Moves between units:
κ: zogu->zade, dube->nafe, riku->sake, dabe->gode, faso->tudo, dodo->lonu, tudo->bige, delu->zivu, suga->pena, ture->nube, doga->diso, lato->fali, goge->sita, tuvu->soda, mite->deni, nolu->nema, rema->goge, pami->nibi, lise->bapu, foga->ligi, ruze->vida, mona->pibe, fali->tozo, geso->pave, kogu->feza, ligi->fula, gama->kubu, fose->riku, vida->pami, giba->lise, sisi->keli, tozo->nolu, pame->fomi, tumu->voro, pebo->tumu, gita->bese, fomi->dube, bige->ledi, guva->pame, pako->nota, nibi->gita, bese->meda, tebo->zogu, nutu->suma, niba->neru, bara->sibi, pemi->lato, kosa->rero, peko->zoso, gafo->mize, gazu->vabo, pena->rema, veda->gafo, zivu->fuse, pova->gazu, diso->lako, zade->lute, kugi->riza, voro->giba, nema->kogu, puri->sila, riza->fose, dipe->labe, fula->biri, rero->faso, nube->kose, lonu->tanu, refe->nutu, pave->komi, leko->maba, dita->tosi, vabo->kugi, numo->guva, ledi->geso, nine->puri, roba->vono, sita->pebo, kubu->dipe, keli->pova, bapu->ruze, lute->nine, nafe->leko, labe->viti, vuzo->peko, neru->suga, buno->tebo, biri->mona, fuse->bavu, meda->sose, tanu->dita, kose->vuzo, sose->delu, sibi->pako, komi->bara, sapa->veda, mize->doga, zoso->foga, fabi->buno, feza->roba, vono->fabi, maba->rupa, kine->gama, sila->ture, viti->reli, lako->pemi, soda->laze, nota->refe, sake->mite, pibe->tuvu, laze->kosa, tosi->sapa, gode->tika, bavu->dabe, zisi->niba, deni->zisi, suma->kine, rupa->dodo, reli->sisi, tika->numo
ψ: zogu->voro, dube->suma, riku->tebo, dabe->komi, faso->dube, dodo->labe, tudo->nafe, delu->bige, suga->ture, ture->pami, doga->riza, lato->mite, goge->vuzo, tuvu->tika, mite->zade, nolu->niba, rema->kose, pami->soda, lise->biri, foga->delu, ruze->pibe, mona->dabe, fali->deni, geso->rupa, kogu->suga, ligi->zivu, gama->diso, fose->buno, vida->tuvu, giba->fula, sisi->nolu, tozo->zisi, pame->refe, tumu->foga, pebo->zoso, gita->kosa, fomi->nutu, bige->leko, guva->nota, pako->tosi, nibi->laze, bese->rero, tebo->tumu, nutu->gafo, niba->puri, bara->tanu, pemi->sake, kosa->pame, peko->meda, gafo->vabo, gazu->feza, pena->nube, veda->gazu, zivu->ledi, pova->kogu, diso->fose, zade->giba, kugi->vono, voro->ligi, nema->neru, puri->ruze, riza->fabi, dipe->pemi, fula->fuse, rero->fomi, nube->nibi, lonu->viti, refe->veda, pave->dodo, leko->gama, dita->sisi, vabo->roba, numo->pako, ledi->maba, nine->bapu, roba->rema, sita->peko, kubu->lako, keli->nema, bapu->mona, lute->lise, nafe->kine, labe->lato, vuzo->bese, neru->sila, buno->pebo, biri->bavu, fuse->geso, meda->faso, tanu->reli, kose->gita, sose->tudo, sibi->dita, komi->lonu, sapa->pova, mize->kugi, zoso->sose, fabi->sita, feza->pena, vono->goge, maba->kubu, kine->doga, sila->vida, viti->fali, lako->riku, soda->numo, nota->sapa, sake->zogu, pibe->gode, laze->guva, tosi->keli, gode->bara, bavu->pave, zisi->nine, deni->lute, suma->mize, rupa->dipe, reli->tozo, tika->sibi
τ: zogu->sake, dube->faso, riku->lako, dabe->mona, faso->meda, dodo->pave, tudo->sose, delu->foga, suga->kogu, ture->suga, doga->kine, lato->labe, goge->vono, tuvu->vida, mite->lato, nolu->sisi, rema->roba, pami->ture, lise->lute, foga->tumu, ruze->puri, mona->bapu, fali->viti, geso->fuse, kogu->pova, ligi->voro, gama->leko, fose->diso, vida->sila, giba->zade, sisi->dita, tozo->reli, pame->kosa, tumu->tebo, pebo->buno, gita->kose, fomi->rero, bige->delu, guva->laze, pako->numo, nibi->nube, bese->vuzo, tebo->riku, nutu->fomi, niba->nolu, bara->gode, pemi->dipe, kosa->gita, peko->sita, gafo->nutu, gazu->veda, pena->feza, veda->refe, zivu->ligi, pova->sapa, diso->gama, zade->mite, kugi->mize, voro->zogu, nema->keli, puri->niba, riza->doga, dipe->rupa, fula->giba, rero->bese, nube->pena, lonu->komi, refe->pame, pave->bavu, leko->bige, dita->sibi, vabo->gafo, numo->soda, ledi->zivu, nine->zisi, roba->vabo, sita->fabi, kubu->maba, keli->tosi, bapu->nine, lute->deni, nafe->tudo, labe->dodo, vuzo->goge, neru->nema, buno->fose, biri->lise, fuse->fula, meda->peko, tanu->bara, kose->rema, sose->zoso, sibi->tika, komi->dabe, sapa->nota, mize->suma, zoso->pebo, fabi->riza, feza->gazu, vono->kugi, maba->ledi, kine->nafe, sila->neru, viti->lonu, lako->kubu, soda->pami, nota->guva, sake->pemi, pibe->ruze, laze->nibi, tosi->pako, gode->pibe, bavu->biri, zisi->tozo, deni->fali, suma->dube, rupa->geso, reli->tanu, tika->tuvu
δ: zogu->fuse, dube->riza, riku->ligi, dabe->reli, faso->doga, dodo->deni, tudo->diso, delu->kubu, suga->laze, ture->guva, doga->pebo, lato->lise, goge->faso, tuvu->tosi, mite->biri, nolu->vida, rema->rero, pami->nota, lise->komi, foga->maba, ruze->sibi, mona->tanu, fali->bapu, geso->lato, kogu->nibi, ligi->rupa, gama->tebo, fose->foga, vida->pako, giba->pave, sisi->sila, tozo->ruze, pame->vabo, tumu->ledi, pebo->bige, gita->nutu, fomi->kugi, bige->lako, guva->gazu, pako->kogu, nibi->refe, bese->suma, tebo->zivu, nutu->vono, niba->tuvu, bara->nolu, pemi->giba, kosa->gafo, peko->nafe, gafo->goge, gazu->kose, pena->kosa, veda->rema, zivu->dipe, pova->nube, diso->tumu, zade->bavu, kugi->peko, voro->geso, nema->pami, puri->tika, riza->zoso, dipe->zade, fula->dodo, rero->mize, nube->pame, lonu->zisi, refe->roba, pave->fali, leko->riku, dita->neru, vabo->vuzo, numo->pova, ledi->pemi, nine->gode, roba->bese, sita->tudo, kubu->zogu, keli->ture, bapu->bara, lute->dabe, nafe->fose, labe->lute, vuzo->dube, neru->soda, buno->delu, biri->lonu, fuse->labe, meda->kine, tanu->niba, kose->fomi, sose->gama, sibi->nema, komi->tozo, sapa->pena, mize->sita, zoso->leko, fabi->sose, feza->gita, vono->meda, maba->sake, kine->buno, sila->numo, viti->nine, lako->voro, soda->sapa, nota->feza, sake->fula, pibe->dita, laze->veda, tosi->suga, gode->sisi, bavu->viti, zisi->pibe, deni->mona, suma->fabi, rupa->mite, reli->puri, tika->keli

In the rows, 75 means zero.

The rows follow the links: the fewer symbols apart two units are, the more alike their rows tend to be.

Each row is also shifted at random along 3 hidden directions that mean nothing.

Row, then unit:
  89    82    68    70    65    80    76    77    68    74    74    68    82    80    74    68    81    76    75    67    76    86    64    74    79    73    75    74    67    85    71    86    72    73    76    70    64    71    78    82    77    71    82    81    81    79    76    80    73    78    68    71    79    84    84    63    80    76    82    84    77    61    75    75    70    67    69: gazu
  38    68    74    67    80    77    78    72    85    84    67    73    83    64    75    78    83    86    62    74    69    72    78    82    68    80    83    85    77    68    83    86    78    85    88    84    87    78    73    75    88    72    74    75    63    79    80    82    68    81    82    86    70    63    83    80    75    78    71    79    67    77    77    79    74    94    70: zoso
  82    82    66    70    66    78    76    78    72    78    70    69    83    75    75    70    84    77    74    67    70    89    64    71    75    80    81    75    67    84    73    86    69    74    84    81    70    69    77    83    78    71    80    82    73    79    74    84    71    82    67    74    79    80    89    64    82    77    81    84    77    61    79    81    66    69    66: veda
  58    78    72    82    72    72    70    87    78    90    71    83    66    77    66    73    80    68    80    76    66    81    77    70    76    86    77    68    65    85    72    65    74    69    88    87    77    66    72    75    67    74    74    77    59    68    77    72    69    80    59    74    87    71    78    73    68    65    76    81    86    74    84    85    73    89    77: vida
  76    69    73    71    82    76    79    64    76    63    75    74    78    70    87    88    76    82    76    74    78    75    75    75    68    74    80    87    86    70    84    79    72    84    69    82    76    80    77    77    86    83    74    71    81    84    72    86    81    75    89    77    63    72    76    81    86    83    75    66    67    77    76    74    74    62    66: delu
  72    83    68    79    68    72    75    80    73    77    72    68    77    77    73    67    78    73    75    70    66    88    62    61    74    82    87    66    66    82    67    80    67    67    84    89    72    65    80    81    70    74    76    82    69    76    66    82    72    81    65    70    84    86    85    63    82    77    77    79    80    63    79    82    63    60    70: pova
  77    75    83    83    77    71    71    79    70    71    83    80    65    83    73    72    63    66    83    81    82    65    81    77    83    68    63    65    76    73    68    60    78    67    62    60    73    77    72    68    61    77    74    74    85    66    75    60    81    63    71    68    78    81    60    79    67    72    74    71    80    82    70    68    83    73    90: bapu
  81    82    70    70    70    81    80    72    71    71    77    66    82    77    76    80    83    81    72    68    77    81    67    69    72    71    80    80    72    82    75    87    72    78    73    76    64    76    87    84    85    75    76    73    79    87    74    84    74    83    82    78    76    82    81    64    78    72    79    78    74    69    73    72    73    64    61: rero
  56    64    77    77    86    70    72    76    86    83    68    84    72    66    77    76    72    75    74    81    67    71    84    81    72    86    79    78    81    64    83    66    77    79    86    87    94    74    63    67    74    78    72    76    61    68    76    75    74    73    74    77    70    60    76    91    77    81    68    70    71    82    81    85    73    91    82: giba
  96    72    78    84    82    71    72    75    75    71    78    87    64    77    78    82    67    67    88    82    77    72    83    73    75    77    71    74    81    74    78    57    75    73    68    79    76    75    71    69    67    83    72    71    77    70    72    71    82    70    75    70    72    72    66    84    75    74    74    64    78    83    78    76    78    71    81: deni
 110    76    78    83    77    70    72    76    68    67    80    80    68    81    78    70    63    65    86    79    78    75    76    72    80    73    69    67    77    74    71    62    73    67    66    69    73    73    70    70    60    79    76    77    85    67    70    68    83    66    69    64    75    82    68    79    78    79    75    68    79    75    75    74    74    61    85: tozo
 101    67    77    77    83    73    72    72    76    71    76    87    69    73    81    81    69    71    85    81    78    72    84    82    75    77    68    80    85    70    83    61    76    78    69    73    80    78    65    69    72    82    76    72    79    71    77    73    82    69    76    71    67    66    70    90    79    80    75    66    73    81    78    77    78    77    81: lato
  61    83    76    72    65    79    75    84    72    85    75    68    80    80    65    63    80    75    68    71    75    77    70    77    81    71    72    68    63    82    66    85    78    70    80    65    70    72    78    79    73    64    78    79    73    74    80    69    67    78    67    77    85    81    78    63    66    68    78    89    80    69    71    72    76    86    76: nube
 102    71    72    68    81    79    79    65    78    68    73    76    81    69    84    87    79    83    75    74    78    75    78    78    68    75    78    90    85    71    87    80    74    87    72    79    75    81    77    77    89    79    75    70    78    84    76    85    78    79    89    80    64    68    79    81    83    80    76    69    66    78    77    75    75    71    65: diso
  66    67    84    75    83    73    75    70    79    73    78    76    75    71    77    74    67    77    69    82    79    61    84    85    76    69    72    77    84    61    77    73    81    78    70    66    84    83    71    67    75    74    72    72    78    71    77    68    76    67    84    79    68    70    65    86    71    79    68    69    68    85    68    69    81    84    85: zogu
  82    84    73    82    69    75    74    84    73    83    76    77    69    80    66    73    78    68    79    74    70    79    74    65    76    80    76    67    66    86    69    69    74    68    79    83    69    69    80    78    68    74    73    75    66    73    74    72    71    80    66    74    87    79    76    67    68    64    78    79    85    74    79    79    75    77    73: pako
 112    75    77    65    77    82    80    68    79    76    74    70    86    70    76    75    80    84    65    74    79    70    78    84    72    70    75    85    79    69    82    86    80    85    75    68    75    83    78    76    88    69    76    71    76    81    82    77    71    79    89    85    68    69    78    76    73    77    74    78    66    78    70    70    78    86    71: kine
 100    81    68    83    72    73    73    83    76    83    72    83    68    77    70    76    80    68    85    74    66    85    74    63    72    87    80    70    67    86    74    64    70    70    84    93    73    66    75    77    68    78    74    75    61    72    72    78    72    83    63    72    85    73    81    71    75    68    78    76    85    73    86    85    70    75    71: neru
  36    63    79    76    84    69    71    76    84    81    70    82    72    67    77    74    70    76    72    81    70    68    84    84    74    82    75    77    81    64    80    69    78    77    83    80    93    75    62    67    73    76    73    77    67    68    77    72    75    70    73    77    69    63    73    90    76    81    68    72    71    81    78    81    75    91    85: fula
  61    69    77    71    80    78    78    65    72    63    79    73    76    74    84    86    73    81    75    75    85    69    78    80    74    66    71    84    86    70    81    79    76    82    62    66    73    83    77    76    84    80    75    70    88    82    76    78    82    70    89    77    64    75    69    80    79    79    75    68    69    80    69    67    81    66    72: foga
  47    79    71    71    72    78    80    73    78    78    73    64    83    72    72    76    84    83    63    69    72    77    68    70    69    75    86    77    71    76    74    90    74    78    82    83    73    75    86    82    85    72    72    75    68    84    73    83    69    84    82    83    79    78    81    65    75    72    73    79    72    71    73    74    71    73    64: goge
  80    80    72    81    69    74    71    83    70    78    76    81    66    82    72    75    76    67    87    74    74    82    73    70    79    78    70    69    68    88    71    66    72    68    74    76    67    68    74    78    67    77    77    77    75    71    75    73    76    76    61    68    83    79    75    70    73    67    81    79    85    71    80    79    75    72    75: sila
  85    82    75    68    67    85    77    79    73    83    77    71    79    80    66    75    86    78    71    71    80    75    75    79    77    69    69    78    67    85    73    84    80    79    75    63    63    78    83    81    84    67    77    71    75    81    86    73    67    82    77    82    81    75    77    65    62    61    81    87    79    74    71    69    83    90    68: rema
  72    67    83    75    85    72    76    70    81    73    76    76    76    69    77    76    68    78    68    81    76    62    83    82    73    72    75    77    83    61    79    73    80    79    73    73    86    82    72    68    76    75    71    71    74    72    75    70    75    70    86    80    68    68    68    86    72    81    67    68    67    86    70    71    79    83    83: voro
  79    72    77    84    80    69    72    74    72    66    79    84    64    78    81    81    66    68    88    80    77    74    79    71    75    77    71    72    81    74    76    59    72    71    66    78    76    74    71    71    66    85    74    74    80    70    69    73    84    69    72    68    72    76    67    83    80    77    75    64    78    80    79    77    76    62    80: fali
  71    80    77    68    72    81    81    72    74    74    78    63    85    76    72    74    80    83    64    71    80    70    72    76    73    66    78    78    73    74    72    90    78    79    73    67    69    81    87    80    85    69    74    72    78    83    77    76    70    79    87    83    76    80    74    66    69    72    74    80    71    75    67    66    79    76    69: mize
  43    71    79    85    80    67    71    79    76    76    77    81    64    77    74    75    66    68    81    81    73    70    79    72    77    78    74    66    76    72    72    61    75    68    73    79    82    72    70    69    63    80    71    75    73    67    71    68    79    69    69    71    78    75    66    82    72    74    71    68    80    81    76    77    77    74    85: komi
  67    78    73    80    70    74    70    85    72    83    75    82    66    81    69    73    76    67    85    75    72    81    76    72    80    80    70    68    68    86    71    65    74    68    78    76    72    68    72    75    66    75    77    78    71    69    78    71    74    75    59    69    84    75    75    72    70    67    80    80    86    73    80    80    76    81    79: tuvu
  79    84    70    81    68    74    75    80    69    74    77    73    71    82    73    73    76    69    82    72    72    85    66    62    76    78    79    67    68    86    67    73    68    67    75    82    66    68    81    81    67    77    76    78    76    76    68    78    76    78    66    68    84    86    78    64    78    71    79    76    83    67    78    78    70    59    71: soda
  52    77    77    80    70    74    69    89    76    91    74    84    65    80    63    70    77    67    79    77    71    74    80    77    81    80    68    67    65    85    70    65    79    69    83    73    76    69    69    73    66    72    75    76    64    67    83    65    69    76    58    74    87    71    73    74    61    62    76    84    87    76    79    79    80    96    83: tika
  68    80    65    70    65    79    76    76    69    74    71    68    82    77    78    72    83    78    75    65    73    91    61    71    77    78    79    76    68    85    72    88    68    73    80    78    67    69    77    84    79    74    82    83    78    81    73    86    74    80    67    71    78    83    88    63    86    79    82    84    77    58    79    80    66    63    65: refe
  63    74    79    84    75    68    70    81    73    75    76    79    67    79    73    67    65    67    80    80    74    74    76    75    81    77    71    64    73    74    68    64    74    66    73    72    80    71    68    69    60    76    75    80    77    64    72    66    78    67    64    67    79    79    68    78    75    77    72    73    80    75    75    76    74    73    88: reli
  76    69    80    76    86    72    78    69    86    77    74    76    76    65    76    80    73    80    67    81    72    64    83    76    67    77    82    80    84    61    82    73    78    82    79    86    88    80    76    70    79    76    68    69    65    75    73    75    73    76    89    84    69    66    72    85    73    79    66    66    67    87    73    75    77    83    77: maba
  80    85    73    76    66    76    75    82    72    81    75    69    78    80    68    65    78    73    72    72    72    80    67    68    78    75    79    66    65    82    66    81    74    68    80    75    69    71    81    79    70    69    76    79    72    74    73    73    70    79    68    74    85    84    79    63    71    72    77    83    80    68    74    75    72    73    74: nota
  80    76    79    81    73    73    69    88    78    90    74    84    67    78    64    67    74    66    78    80    70    73    82    78    80    80    68    66    68    79    72    62    79    69    83    72    80    70    66    69    64    70    75    76    65    63    81    63    70    74    60    73    84    69    73    78    62    66    74    81    84    78    78    80    79    97    87: niba
  78    74    76    87    80    66    72    79    80    79    73    82    67    72    74    71    68    67    80    81    65    76    77    66    73    85    81    66    75    70    73    62    72    68    82    91    86    68    69    69    62    79    71    77    64    65    67    73    76    73    67    71    78    74    73    81    77    79    70    68    78    78    81    84    69    73    83: nine
 101    84    71    82    69    75    74    81    71    79    77    79    68    82    70    75    78    67    84    74    73    82    73    65    76    78    75    68    68    87    71    67    72    68    75    80    66    69    80    78    68    76    74    74    72    73    73    74    74    80    66    71    85    80    75    67    71    65    80    77    85    73    80    77    74    70    73: tosi
  90    68    76    81    84    71    72    74    80    76    74    88    66    71    80    83    71    70    85    81    72    74    84    74    71    84    74    78    82    71    83    58    74    77    76    87    83    74    67    69    71    83    73    72    69    70    74    75    80    73    74    73    71    65    73    88    78    76    73    65    76    83    83    82    75    78    79: bavu
  66    68    84    75    85    72    76    72    85    79    75    76    76    68    74    75    70    78    65    82    75    59    86    82    72    74    76    77    82    61    78    72    82    80    76    75    88    82    73    67    77    73    69    70    68    72    77    68    72    72    87    83    70    66    66    86    67    77    66    69    68    89    70    71    81    91    82: ligi

Start, symbols taken left to right, then the unit you end at.
Answer with the unit's name.
  59    71    78    84    79    69    72    75    72    68    80    82    64    79    79    79    65    68    86    79    78    72    79    72    78    75    70    70    80    73    73    60    73    69    66    75    77    74    71    71    64    84    74    75    81    70    70    70    83    67    71    67    73    78    65    81    78    76    74    66    79    79    76    75    77    64    83
ψ ψ τ => fali
  62    65    77    75    83    70    75    65    75    62    75    75    77    70    87    76    65    77    75    77    77    73    74    79    74    73    77    78    86    63    78    75    72    77    69    75    83    78    69    71    74    81    75    78    86    74    69    78    84    66    81    70    63    76    72    85    89    91    71    65    66    75    74    75    71    60    80
δ δ τ => pave
  78    82    69    68    64    82    76    76    65    72    76    68    82    82    75    72    82    77    76    67    80    84    66    77    81    69    70    76    68    87    71    87    73    74    71    63    61    73    78    84    80    71    83    79    86    81    79    79    75    78    70    71    78    84    82    63    77    72    84    85    78    63    73    71    74    68    68
τ τ κ κ => meda
  92    82    71    70    71    81    81    70    73    71    77    66    83    76    76    79    82    82    71    69    77    79    68    68    70    71    82    80    73    79    75    88    73    79    73    78    66    78    88    83    86    73    75    72    77    86    73    83    73    83    85    80    76    81    80    64    77    73    77    77    72    72    73    72    73    65    62
δ ψ => suma
  86    77    74    79    70    74    69    82    68    76    76    82    67    83    73    71    72    66    87    76    76    80    75    77    83    76    65    68    70    84    71    64    74    68    72    67    70    70    67    74    64    76    80    78    81    67    78    69    78    70    60    66    80    78    73    75    74    71    80    78    84    71    79    77    76    75    83
ψ δ => vida
  50    83    72    82    69    72    74    84    76    85    73    72    71    78    66    70    79    71    74    73    66    81    69    63    74    82    82    64    64    83    67    75    72    66    85    88    74    67    80    79    68    73    73    79    62    73    71    75    69    81    64    75    89    81    79    65    71    68    75    81    84    70    80    80    70    75    73
δ ψ τ τ => guva
  64    79    78    66    70    82    80    70    69    68    82    61    84    79    74    74    77    83    65    70    86    69    70    80    78    60    71    77    75    75    70    92    79    78    65    56    65    83    86    80    83    69    76    73    89    83    78    73    74    74    87    80    73    85    71    65    71    73    76    80    71    73    62    61    81    70    71
τ τ ψ => dube
  57    78    76    69    74    78    80    73    82    82    73    64    86    69    70    72    82    85    58    72    71    71    72    75    69    74    85    77    72    71    74    91    78    80    84    80    79    78    83    78    85    68    72    74    65    81    76    78    65    83    85    87    77    73    80    68    70    74    70    81    69    76    70    73    74    85    69
κ δ κ => riku
  60    64    76    76    84    69    73    71    82    74    70    80    75    66    82    76    69    76    73    80    70    73    80    80    72    82    79    79    84    62    82    71    74    78    80    84    91    75    64    68    73    79    74    78    71    70    72    77    78    70    76    74    67    67    75    89    84    87    69    68    68    78    79    82    70    78    82
τ δ => labe
  68    66    78    79    84    71    71    76    80    78    73    87    66    72    77    81    71    71    81    81    74    70    86    80    75    80    70    78    81    70    81    61    78    77    75    78    85    76    65    68    72    80    73    72    70    69    78    71    78    70    72    75    71    64    70    90    73    75    72    69    76    84    79    79    79    86    83
ψ κ => viti
  71    73    78    86    81    67    72    79    79    78    75    82    65    74    74    73    67    67    80    82    68    72    79    68    74    82    78    66    76    71    73    60    74    69    78    86    84    71    71    68    62    79    70    75    67    66    69    70    76    72    69    72    79    73    69    82    74    75    70    68    79    81    79    81    74    75    84
κ τ ψ κ => tuvu
  69    85    76    80    67    76    74    83    70    80    79    72    72    84    65    68    76    70    75    73    75    76    71    68    80    72    73    65    64    85    65    75    76    66    75    70    67    71    82    78    68    71    75    76    74    73    75    68    71    76    68    74    88    85    72    63    66    65    78    82    84    73    73    72    77    75    76
δ δ => gazu
  74    83    72    72    66    78    75    82    74    83    73    69    81    78    67    65    82    75    69    70    72    81    68    74    78    76    77    70    64    82    69    85    75    72    84    73    71    71    78    79    75    67    79    80    71    75    78    75    67    80    67    76    83    79    83    64    72    71    78    87    79    67    74    77    72    81    73
δ ψ ψ => refe
  96    79    76    67    73    81    81    68    72    68    78    63    87    75    77    74    78    83    65    71    81    73    70    77    73    65    78    80    76    72    74    91    77    80    70    66    68    82    85    79    85    70    76    73    83    83    76    78    74    77    89    81    71    81    76    68    76    78    76    77    67    73    67    66    77    69    68
ψ κ ψ => kine
